Below are the code and all the weights of a small trained network. Each question names an input and a target symbol and asks about switching units off, where a switched-off unit gives its printed mean instead of its output.

import numpy as np


def w(rows, s, z=0):
    codes = np.array(rows[::2]) - 128.0
    scale = np.full(codes.shape[1], s)
    scale[-1] = z or s
    return codes * scale


def f(y):
    return np.maximum(y, 0)


def softmax(a):
    e = np.exp(a - a.max(-1, keepdims=True))
    return e / e.sum(-1, keepdims=True)


def log_softmax(a):
    a = a - a.max(-1, keepdims=True)
    return a - np.log(np.exp(a).sum(-1, keepdims=True))


def net(x, mask):
    ids = ['αγδθμξσφψ'.index(c) for c in x.split()]
    T = len(ids)
    res = E[ids] + P[:T]
    r = res
    for j in range(2):
        rows = slice(4 * j, 4 * j + 4)
        q, k, v = (r @ M[0][rows].T for M in (Q, K, V))
        z = softmax(np.where(np.tri(T) > 0, q @ k.T / 4**0.5, -1e9)) @ v
        o = O[0][rows]
        res = res + np.where(mask[j], z, o[:, -1]) @ o[:, :-1]
    y = f(res @ A[0][:, :-1].T + A[0][:, -1])
    res = res + np.where(mask[2:14], y, B[0][:, -1]) @ B[0][:, :-1]
    return log_softmax(res[-1] @ U[:, :-1].T + U[:, -1])


Q, K, V, O, A, B = {}, {}, {}, {}, {}, {}
E = w([
[151,133,148],'α',
[247,36,212],'γ',
[116,160,125],'δ',
[84,125,104],'θ',
[88,98,99],'μ',
[111,199,144],'ξ',
[140,142,114],'σ',
[77,100,122],'φ',
[183,181,206],'ψ',
],0.013)
P = w([
[118,118,110],'0',
[182,146,125],'1',
[96,96,129],'2',
[171,151,94],'3',
[103,98,154],'4',
[160,150,71],'5',
[104,97,169],'6',
[159,152,54],'7',
[93,93,178],'8',
[176,161,44],'9',
[99,92,205],'10',
[127,146,8],'11',
[152,124,160],'12',
],0.015)
Q[0] = w([
[113,121,160],'head 0',
[91,144,145],'head 0',
[55,78,166],'head 0',
[189,140,42],'head 0',
[208,59,140],'head 1',
[159,7,97],'head 1',
[92,220,118],'head 1',
[78,117,146],'head 1',
],0.021)
K[0] = w([
[148,146,90],'head 0',
[137,96,100],'head 0',
[207,134,72],'head 0',
[82,102,220],'head 0',
[116,174,50],'head 1',
[59,251,112],'head 1',
[132,77,158],'head 1',
[167,98,177],'head 1',
],0.02)
V[0] = w([
[145,245,101],'head 0',
[173,123,207],'head 0',
[212,55,45],'head 0',
[24,205,118],'head 0',
[73,204,131],'head 1',
[152,93,173],'head 1',
[117,137,106],'head 1',
[226,98,94],'head 1',
],0.012)
O[0] = w([
[94,205,131,161],'head 0',
[190,177,176,205],'head 0',
[208,104,71,119],'head 0',
[9,110,125,70],'head 0',
[45,125,138,15],'head 1',
[204,125,143,221],'head 1',
[98,126,117,87],'head 1',
[152,173,147,253],'head 1',
],0.014,0.0033)
A[0] = w([
[105,190,7,4],'neuron 0',
[199,135,75,88],'neuron 1',
[159,108,119,240],'neuron 2',
[135,210,86,158],'neuron 3',
[122,157,171,92],'neuron 4',
[167,85,115,143],'neuron 5',
[128,216,56,85],'neuron 6',
[44,183,170,120],'neuron 7',
[119,81,211,123],'neuron 8',
[175,154,163,124],'neuron 9',
[108,91,164,221],'neuron 10',
[127,189,172,127],'neuron 11',
],0.012,0.0042)
B[0] = w([
[233,171,2,140],'neuron 0',
[96,133,40,249],'neuron 1',
[27,134,105,200],'neuron 2',
[235,159,138,195],'neuron 3',
[89,160,99,164],'neuron 4',
[102,114,179,189],'neuron 5',
[124,75,36,164],'neuron 6',
[167,205,147,190],'neuron 7',
[172,64,98,147],'neuron 8',
[105,90,232,255],'neuron 9',
[11,77,167,156],'neuron 10',
[105,90,96,203],'neuron 11',
],0.012,0.014)
U = w([
[86,240,167,116],'α',
[133,180,99,166],'γ',
[166,128,100,178],'δ',
[23,96,214,4],'θ',
[254,104,50,52],'μ',
[214,33,118,2],'ξ',
[70,153,88,126],'σ',
[85,121,86,205],'φ',
[211,176,241,231],'ψ',
],0.0073,0.0033)

Each question gives the input, a string of symbols that net reads in full, and the target symbol t.
The units are the heads (4 rows each of Q, K, V and O) and the neurons (one row each of A and B). Each row of codes is followed by its name. A weight is (code - 128) times the scale printed after its matrix; where a second scale follows, it is the last column's (O, A, B and U).
mask holds one flag per unit, heads first, then neurons. A switched-off unit (its flag False) gives its mean, the last column of its rows in O or B, instead of its output. The means were averaged over made-up inputs and are rounded, as every weight is.
A unit's drop is (log p(t) with every unit on - log p(t) with that unit switched off) / (log p(t) with every unit on - log p(t) with every unit switched off).
The circuit of an input: a set's keep is (log p(t) with only the set's units on - log p(t) with every unit switched off) / (log p(t) with every unit on - log p(t) with every unit switched off). Starting from the 12 units with the biggest drops (on a tie, the unit counted first), units are removed one at a time, each time the one whose removal leaves the highest keep (on an exact tie, the one counted first), for as long as the keep stays at least 0.8.
circuit, biggest first: the units of the circuit, biggest drop first
most important unit: the unit with the biggest drop
k most important neurons: the k neurons with the biggest drops, biggest first
heads that matter: for each layer, one digit per head in row order, 1 if its drop is at least 0.15 and else 0, layers parted by /
input γ ψ δ γ φ ψ γ, target θ: 3 most important neurons : neuron 9; neuron 3; neuron 2
input ψ α φ φ, target θ: 2 most important neurons : neuron 1; neuron 3
input ψ ψ ψ ξ σ μ ψ ψ δ ξ φ ξ, target θ: 2 most important neurons : neuron 1; neuron 3
input σ α ξ φ, target α: heads that matter : 11
input μ ξ γ ψ ψ γ ψ σ γ ξ γ θ, target ξ: heads that matter : 11
input δ φ θ ψ μ, target ψ: circuit, biggest first : head 0; neuron 1
input ψ ξ ξ ψ δ, target ψ: circuit, biggest first : neuron 1
input σ σ γ ψ γ ξ, target ξ: circuit, biggest first : neuron 1; neuron 9; head 0; neuron 5
input α γ γ γ δ ψ σ θ ξ ξ α, target α: heads that matter : 11
input ψ ξ ψ θ ξ μ ψ ψ δ ξ σ, target α: heads that matter : 11
input θ μ ψ φ μ ψ α γ, target θ: heads that matter : 10
input φ ξ α α γ ψ γ ξ ψ σ μ, target μ: heads that matter : 10
input α ψ θ α ψ δ ψ ξ, target ψ: circuit, biggest first : head 0; neuron 3
input μ ξ φ ψ φ δ, target θ: most important unit : head 0
input α γ γ ψ, target ξ: 4 most important neurons : neuron 1; neuron 9; neuron 7; neuron 5
input φ δ μ ξ ψ γ φ γ ξ, target ξ: circuit, biggest first : neuron 9; neuron 1; head 0; neuron 5
input ψ ξ ξ φ, target α: circuit, biggest first : head 0; neuron 7; head 1
input ψ ψ σ δ, target μ: heads that matter : 00
input ξ ψ μ σ, target φ: 3 most important neurons : neuron 9; neuron 3; neuron 7
input ψ φ ξ μ ψ φ ψ α, target ψ: 3 most important neurons : neuron 1; neuron 2; neuron 3
input γ α ξ ψ ξ, target μ: 4 most important neurons : neuron 1; neuron 6; neuron 3; neuron 11
input φ γ σ ψ σ θ γ γ ψ σ, target ψ: heads that matter : 10
input σ ψ ξ γ ψ φ α δ μ ξ γ, target α: heads that matter : 11
input δ ψ γ ξ γ ψ, target ξ: most important unit : neuron 1
input θ σ ψ θ, target ψ: 2 most important neurons : neuron 1; neuron 2
input γ ψ θ φ α γ α γ ξ α, target α: circuit, biggest first : head 0; neuron 7
input φ φ ψ δ α ξ ψ ξ φ θ μ, target σ: circuit, biggest first : head 0; neuron 9
input α θ μ α, target φ: most important unit : neuron 9
